Below are the code and all the weights of a small trained network. Each question names an input and a class and asks about switching units off, where a switched-off unit gives its printed mean instead of its output.

import numpy as np


def w(rows, s, z=0):
    codes = np.array(rows[::2]) - 128.0
    scale = np.full(codes.shape[1], s)
    scale[-1] = z or s
    return codes * scale


def norm(h):
    return h / np.sqrt((h * h).mean(-1, keepdims=True) + 1e-5)


def f(y):
    return np.maximum(y, 0)


def log_softmax(a):
    a = a - a.max(-1, keepdims=True)
    return a - np.log(np.exp(a).sum(-1, keepdims=True))


def net(x, mask):
    res = np.array(x, float).reshape(1, 6) / 4 @ E
    u = 0
    for l in range(2):
        y = f(norm(res) @ A[l][:, :-1].T + A[l][:, -1])
        res = res + np.where(mask[u : u + 4], y, B[l][:, -1]) @ B[l][:, :-1]
        u += 4
    return log_softmax(norm(res)[-1] @ U[:, :-1].T + U[:, -1])


A, B = {}, {}
E = w([
[130,77,105,103,111,110,118,191,106,163,57,43],'x0',
[63,159,94,77,116,14,51,168,172,147,127,102],'x1',
[139,140,101,151,171,131,148,198,154,45,109,163],'x2',
[169,47,191,136,22,101,147,181,116,47,56,115],'x3',
[224,136,82,153,204,21,160,160,176,134,110,102],'x4',
[112,110,2,65,163,106,163,155,66,49,167,161],'x5',
],0.0084)
A[0] = w([
[94,133,126,113,138,216,54,127,115,185,254,153,60],'L0N0',
[100,167,145,111,104,181,63,90,95,139,37,115,123],'L0N1',
[207,98,32,98,135,155,194,140,16,100,120,139,1],'L0N2',
[105,147,198,142,123,158,76,119,92,140,146,30,58],'L0N3',
],0.0064,0.0041)
B[0] = w([
[56,198,95,108,121,203,141,103,110,170,71,111,252],'L0N0',
[221,107,137,123,130,77,160,111,117,185,174,155,220],'L0N1',
[167,141,133,117,170,136,180,162,7,96,137,29,213],'L0N2',
[140,36,151,155,93,83,122,147,170,199,170,113,198],'L0N3',
],0.012,0.0038)
A[1] = w([
[75,115,21,2,148,22,12,136,154,94,130,39,108],'L1N0',
[68,128,55,58,133,18,79,200,127,125,107,92,56],'L1N1',
[125,98,164,130,168,62,168,109,117,111,57,69,95],'L1N2',
[173,119,199,130,20,153,143,126,134,49,56,162,2],'L1N3',
],0.0068,0.0036)
B[1] = w([
[86,109,53,191,61,143,73,170,151,107,81,166,254],'L1N0',
[80,15,28,76,78,113,17,165,219,37,213,109,225],'L1N1',
[93,168,135,89,143,120,102,144,91,64,207,168,180],'L1N2',
[68,169,254,75,176,108,155,86,153,13,13,179,182],'L1N3',
],0.0093,0.0074)
U = w([
[121,128,248,102,99,100,141,111,137,45,63,166,56],'0',
[130,79,204,154,43,114,103,131,149,229,109,97,70],'1',
[74,94,33,111,80,63,37,195,180,75,135,119,216],'2',
[168,179,130,194,199,68,118,128,210,112,137,154,4],'3',
[171,113,88,103,158,126,162,155,28,55,137,87,184],'4',
[46,203,74,103,129,192,134,56,105,184,126,177,107],'5',
],0.013,0.0025)

Each question gives the input, the list of numbers given to net, and the class t.
The units are the neurons (one row each of A and B). Each row of codes is followed by its name. A weight is (code - 128) times the scale printed after its matrix; where a second scale follows, it is the last column's (A, B and U).
mask holds one flag per neuron, layer by layer. A switched-off neuron (its flag False) gives its mean, the last column of its row in B, instead of its output. The means were averaged over made-up inputs and are rounded, as every weight is.
A unit's drop is (log p(t) with every unit on - log p(t) with that unit switched off) / (log p(t) with every unit on - log p(t) with every unit switched off).
The circuit of an input: a set's keep is (log p(t) with only the set's units on - log p(t) with every unit switched off) / (log p(t) with every unit on - log p(t) with every unit switched off). Starting from all 8 units, units are removed one at a time, each time the one whose removal leaves the highest keep (on an exact tie, the one counted first), for as long as the keep stays at least 0.8.
circuit, biggest first: the units of the circuit, biggest drop first
top k neurons: the k neurons with the biggest drops, biggest first
k most important neurons of layer l: the k neurons of layer l with the biggest drops, biggest first
drop of u: that unit's drop, to one decimal
input [1,-3,-1,5,-2,-7], class 0: top neuron => [L1N3]
input [6,-1,-8,4,-2,3], class 1: circuit, biggest first => [L0N1 L1N1]
input [7,-8,-8,-2,3,0], class 4: top 2 neurons => [L0N2 L1N2]
input [7,5,7,-6,-7,-6], class 1: 2 most important neurons of layer 0 => [L0N1 L0N3]
input [-7,8,-2,0,-3,-6], class 1: 2 most important neurons of layer 0 => [L0N3 L0N1]
input [-3,-6,-7,-3,7,1], class 4: top 2 neurons => [L0N2 L0N0]
input [-8,7,-3,3,-6,-1], class 5: top 2 neurons => [L0N0 L1N1]
input [1,-3,-4,2,-7,0], class 1: top 2 neurons => [L0N3 L0N1]
input [-6,0,6,-1,-1,-1], class 5: 2 most important neurons of layer 1 => [L1N1 L1N3]
input [7,-3,-2,0,-5,5], class 4: drop of L1N1 => 0.0
input [-1,-3,3,-3,1,4], class 4: drop of L0N2 => 0.1
input [-6,-1,8,-2,-2,8], class 4: drop of L0N2 => 0.2
